Here is a tiny trained network, its code and every weight. The questions are about switching its units off for an input and a class, where a switched-off unit gives its printed mean instead of its output.

import numpy as np


def w(rows, s, z=0):
    codes = np.array(rows[::2]) - 128.0
    scale = np.full(codes.shape[1], s)
    scale[-1] = z or s
    return codes * scale


def f(y):
    return np.maximum(y, 0)


def log_softmax(a):
    a = a - a.max(-1, keepdims=True)
    return a - np.log(np.exp(a).sum(-1, keepdims=True))


def net(x, mask):
    res = np.array(x, float).reshape(1, 7) / 4 @ E
    y = f(res @ A[0][:, :-1].T + A[0][:, -1])
    res = res + np.where(mask, y, B[0][:, -1]) @ B[0][:, :-1]
    return log_softmax(res[-1] @ U[:, :-1].T + U[:, -1])


A, B = {}, {}
E = w([
[129,130,121,131,130,132,128,121,132,129,128,125],'x0',
[135,88,97,103,97,96,136,136,93,138,147,1],'x1',
[138,86,99,117,186,42,128,103,152,127,171,152],'x2',
[129,134,114,134,128,132,129,119,133,129,129,125],'x3',
[128,127,131,127,128,126,128,131,130,128,129,127],'x4',
[129,126,170,203,110,88,171,93,167,89,111,119],'x5',
[128,128,130,127,129,128,127,128,127,129,126,129],'x6',
],0.018)
A[0] = w([
[126,149,173,162,50,233,135,147,123,118,100,110,254],'n1',
[129,154,140,129,162,209,124,134,149,125,114,248,28],'n2',
[128,140,164,142,112,218,127,134,143,127,108,100,44],'n3',
[127,140,140,149,141,166,124,115,145,131,126,243,237],'n4',
[125,136,183,177,18,248,136,129,103,118,88,121,123],'n5',
[122,89,147,180,93,69,134,73,124,129,168,147,83],'n6',
[126,110,48,18,149,180,99,156,87,167,156,189,152],'n7',
[124,139,170,159,49,206,132,136,110,126,100,124,60],'n8',
[126,100,111,122,87,57,131,118,86,129,128,8,38],'n9',
[132,131,82,51,68,202,129,182,67,121,137,16,145],'n10',
[108,108,144,113,51,192,104,105,42,178,133,112,127],'n11',
],0.016,0.013)
B[0] = w([
[123,93,139,117,105,113,119,91,99,152,206,105,243],'n1',
[123,87,132,131,89,111,126,88,99,146,194,96,215],'n2',
[127,143,135,132,163,130,140,149,146,115,93,131,167],'n3',
[135,164,111,127,159,141,135,169,155,109,47,140,238],'n4',
[132,152,141,118,177,137,122,154,136,127,204,144,231],'n5',
[125,137,112,120,109,155,120,147,121,129,76,134,168],'n6',
[126,149,164,139,177,133,134,130,136,123,228,122,226],'n7',
[129,155,127,146,179,128,137,138,156,106,99,138,188],'n8',
[127,161,165,135,196,144,131,130,139,126,250,138,233],'n9',
[128,100,103,123,72,115,122,126,121,130,13,139,252],'n10',
[131,117,94,141,79,127,139,109,131,122,84,126,188],'n11',
],0.019,0.032)
U = w([
[135,76,134,108,147,103,115,101,94,171,227,95,129],'0',
[147,180,147,159,204,164,157,190,177,79,158,139,216],'1',
[147,69,52,144,52,128,138,145,122,106,4,145,2],'2',
],0.013,0.0027)

Each question gives the input, the list of numbers given to net, and the class t.
The units are the neurons (one row each of A and B). Each row of codes is followed by its name. A weight is (code - 128) times the scale printed after its matrix; where a second scale follows, it is the last column's (A, B and U).
mask holds one flag per neuron, in row order. A switched-off neuron (its flag False) gives its mean, the last column of its row in B, instead of its output. The means were averaged over made-up inputs and are rounded, as every weight is.
A unit's drop is (log p(t) with every unit on - log p(t) with that unit switched off) / (log p(t) with every unit on - log p(t) with every unit switched off).
The circuit of an input: a set's keep is (log p(t) with only the set's units on - log p(t) with every unit switched off) / (log p(t) with every unit on - log p(t) with every unit switched off). Starting from all 11 units, units are removed one at a time, each time the one whose removal leaves the highest keep (on an exact tie, the one counted first), for as long as the keep stays at least 0.8.
circuit, biggest first: the units of the circuit, biggest drop first
most important unit: the unit with the biggest drop
top k neurons: the k neurons with the biggest drops, biggest first
drop of u: that unit's drop, to one decimal
input [-5,0,5,3,8,-3,0], class 1: circuit, biggest first -> n1
input [-7,1,8,6,1,8,-5], class 1: top 3 neurons -> n10, n1, n2
input [1,-1,-5,7,-5,-7,-7], class 0: top 2 neurons -> n7, n1
input [-6,-2,1,0,-2,5,-3], class 2: top 2 neurons -> n9, n7
input [-4,3,-5,-5,-8,-4,-5], class 2: top 2 neurons -> n10, n11
input [-5,-2,-6,2,-1,-6,8], class 0: top 3 neurons -> n1, n7, n2
input [1,-3,-7,-4,-2,-3,7], class 0: top 2 neurons -> n1, n2
input [-4,1,-4,-5,3,-6,1], class 2: top 2 neurons -> n10, n9
input [4,0,5,-8,-3,5,1], class 2: top 2 neurons -> n9, n7
input [-7,4,3,-8,-3,6,-3], class 1: top 2 neurons -> n1, n2
input [7,4,-8,7,-2,6,2], class 0: top 2 neurons -> n1, n4
input [-5,-1,-8,-8,8,-6,-2], class 0: top 3 neurons -> n1, n5, n7
input [4,8,3,8,5,7,-4], class 1: top 3 neurons -> n1, n9, n2
input [-4,4,1,5,0,5,-4], class 1: most important unit -> n1
input [-4,8,6,5,0,2,-3], class 1: drop of n6 -> 0.2
input [7,5,-7,8,-7,-5,1], class 2: drop of n11 -> 0.3
input [-5,-3,7,5,3,-5,8], class 1: drop of n1 -> 5.7
